Below are the code and all the weights of a small trained network. Each question names an input and a target symbol and asks about switching units off, where a switched-off unit gives its printed mean instead of its output.

import numpy as np


def w(rows, s, z=0):
    codes = np.array(rows[::2]) - 128.0
    scale = np.full(codes.shape[1], s)
    scale[-1] = z or s
    return codes * scale


def f(y):
    return np.maximum(y, 0)


def softmax(a):
    e = np.exp(a - a.max(-1, keepdims=True))
    return e / e.sum(-1, keepdims=True)


def log_softmax(a):
    a = a - a.max(-1, keepdims=True)
    return a - np.log(np.exp(a).sum(-1, keepdims=True))


def net(x, mask):
    ids = ['Ωαεηστ'.index(c) for c in x.split()]
    T = len(ids)
    res = E[ids] + P[:T]
    r = res
    for j in range(2):
        rows = slice(2 * j, 2 * j + 2)
        q, k, v = (r @ M[0][rows].T for M in (Q, K, V))
        z = softmax(np.where(np.tri(T) > 0, q @ k.T / 2**0.5, -1e9)) @ v
        o = O[0][rows]
        res = res + np.where(mask[j], z, o[:, -1]) @ o[:, :-1]
    y = f(res @ A[0][:, :-1].T + A[0][:, -1])
    res = res + np.where(mask[2:6], y, B[0][:, -1]) @ B[0][:, :-1]
    return log_softmax(res[-1] @ U[:, :-1].T + U[:, -1])


Q, K, V, O, A, B = {}, {}, {}, {}, {}, {}
E = w([
[116,238,159,94],'Ω',
[89,61,67,94],'α',
[204,95,109,54],'ε',
[150,252,93,122],'η',
[208,150,198,58],'σ',
[52,160,124,7],'τ',
],0.016)
P = w([
[93,55,179,254],'0',
[126,63,152,142],'1',
[114,109,131,127],'2',
[117,120,115,105],'3',
[128,144,109,92],'4',
[127,154,100,81],'5',
[127,174,93,66],'6',
[147,175,85,55],'7',
[150,187,86,45],'8',
[98,175,55,62],'9',
[95,175,83,124],'10',
],0.008)
Q[0] = w([
[116,102,88,4],'head 1',
[100,89,131,127],'head 1',
[146,112,71,54],'head 2',
[143,160,188,166],'head 2',
],0.013)
K[0] = w([
[154,176,133,8],'head 1',
[154,112,147,136],'head 1',
[158,180,115,36],'head 2',
[134,86,190,137],'head 2',
],0.014)
V[0] = w([
[79,155,135,73],'head 1',
[154,169,251,88],'head 1',
[127,191,193,171],'head 2',
[51,119,104,142],'head 2',
],0.013)
O[0] = w([
[82,128,155,132,238],'head 1',
[108,136,199,245,255],'head 1',
[179,216,139,111,53],'head 2',
[85,184,170,49,55],'head 2',
],0.012,0.0083)
A[0] = w([
[203,174,120,103,82],'neuron 1',
[147,89,135,158,255],'neuron 2',
[148,10,205,138,73],'neuron 3',
[124,84,126,64,145],'neuron 4',
],0.012,0.0051)
B[0] = w([
[127,162,245,195,130],'neuron 1',
[88,195,2,96,223],'neuron 2',
[131,26,115,142,247],'neuron 3',
[169,239,132,84,163],'neuron 4',
],0.0074,0.015)
U = w([
[168,163,145,137,60],'Ω',
[160,166,98,88,52],'α',
[162,114,85,108,223],'ε',
[162,254,58,148,115],'η',
[105,87,185,207,2],'σ',
[57,101,203,93,133],'τ',
],0.0078,0.0031)

Each question gives the input, a string of symbols that net reads in full, and the target symbol t.
The units are the heads (2 rows each of Q, K, V and O) and the neurons (one row each of A and B). Each row of codes is followed by its name. A weight is (code - 128) times the scale printed after its matrix; where a second scale follows, it is the last column's (O, A, B and U).
mask holds one flag per unit, heads first, then neurons. A switched-off unit (its flag False) gives its mean, the last column of its rows in O or B, instead of its output. The means were averaged over made-up inputs and are rounded, as every weight is.
A unit's drop is (log p(t) with every unit on - log p(t) with that unit switched off) / (log p(t) with every unit on - log p(t) with every unit switched off).
The circuit of an input: a set's keep is (log p(t) with only the set's units on - log p(t) with every unit switched off) / (log p(t) with every unit on - log p(t) with every unit switched off). Starting from all 6 units, units are removed one at a time, each time the one whose removal leaves the highest keep (on an exact tie, the one counted first), for as long as the keep stays at least 0.8.
circuit, biggest first: the units of the circuit, biggest drop first
top k neurons: the k neurons with the biggest drops, biggest first
which heads matter: for each layer, one digit per head in row order, 1 if its drop is at least 0.15 and else 0, layers parted by /
drop when u is switched off: that unit's drop, to one decimal
input τ σ σ σ Ω σ η α η α, target η: circuit, biggest first => head 2
input ε α ε σ τ α, target τ: circuit, biggest first => head 2; head 1
input ε ε ε σ ε η α, target η: circuit, biggest first => head 2; neuron 3
input ε σ ε η σ σ α ε η η ε, target η: circuit, biggest first => head 2; neuron 3
input ε η η ε, target η: top 2 neurons => neuron 3; neuron 4
input ε α ε τ α Ω, target τ: top 2 neurons => neuron 2; neuron 4
input Ω ε τ α ε ε ε Ω τ α, target τ: which heads matter => 11
input τ Ω ε ε ε τ α ε σ ε, target σ: top 2 neurons => neuron 4; neuron 3
input σ τ τ η α ε σ σ ε, target σ: drop when neuron 2 is switched off => -0.3
input α ε σ Ω σ ε σ σ, target σ: drop when neuron 3 is switched off => 0.2
input η ε τ α τ ε, target τ: drop when head 1 is switched off => 0.3
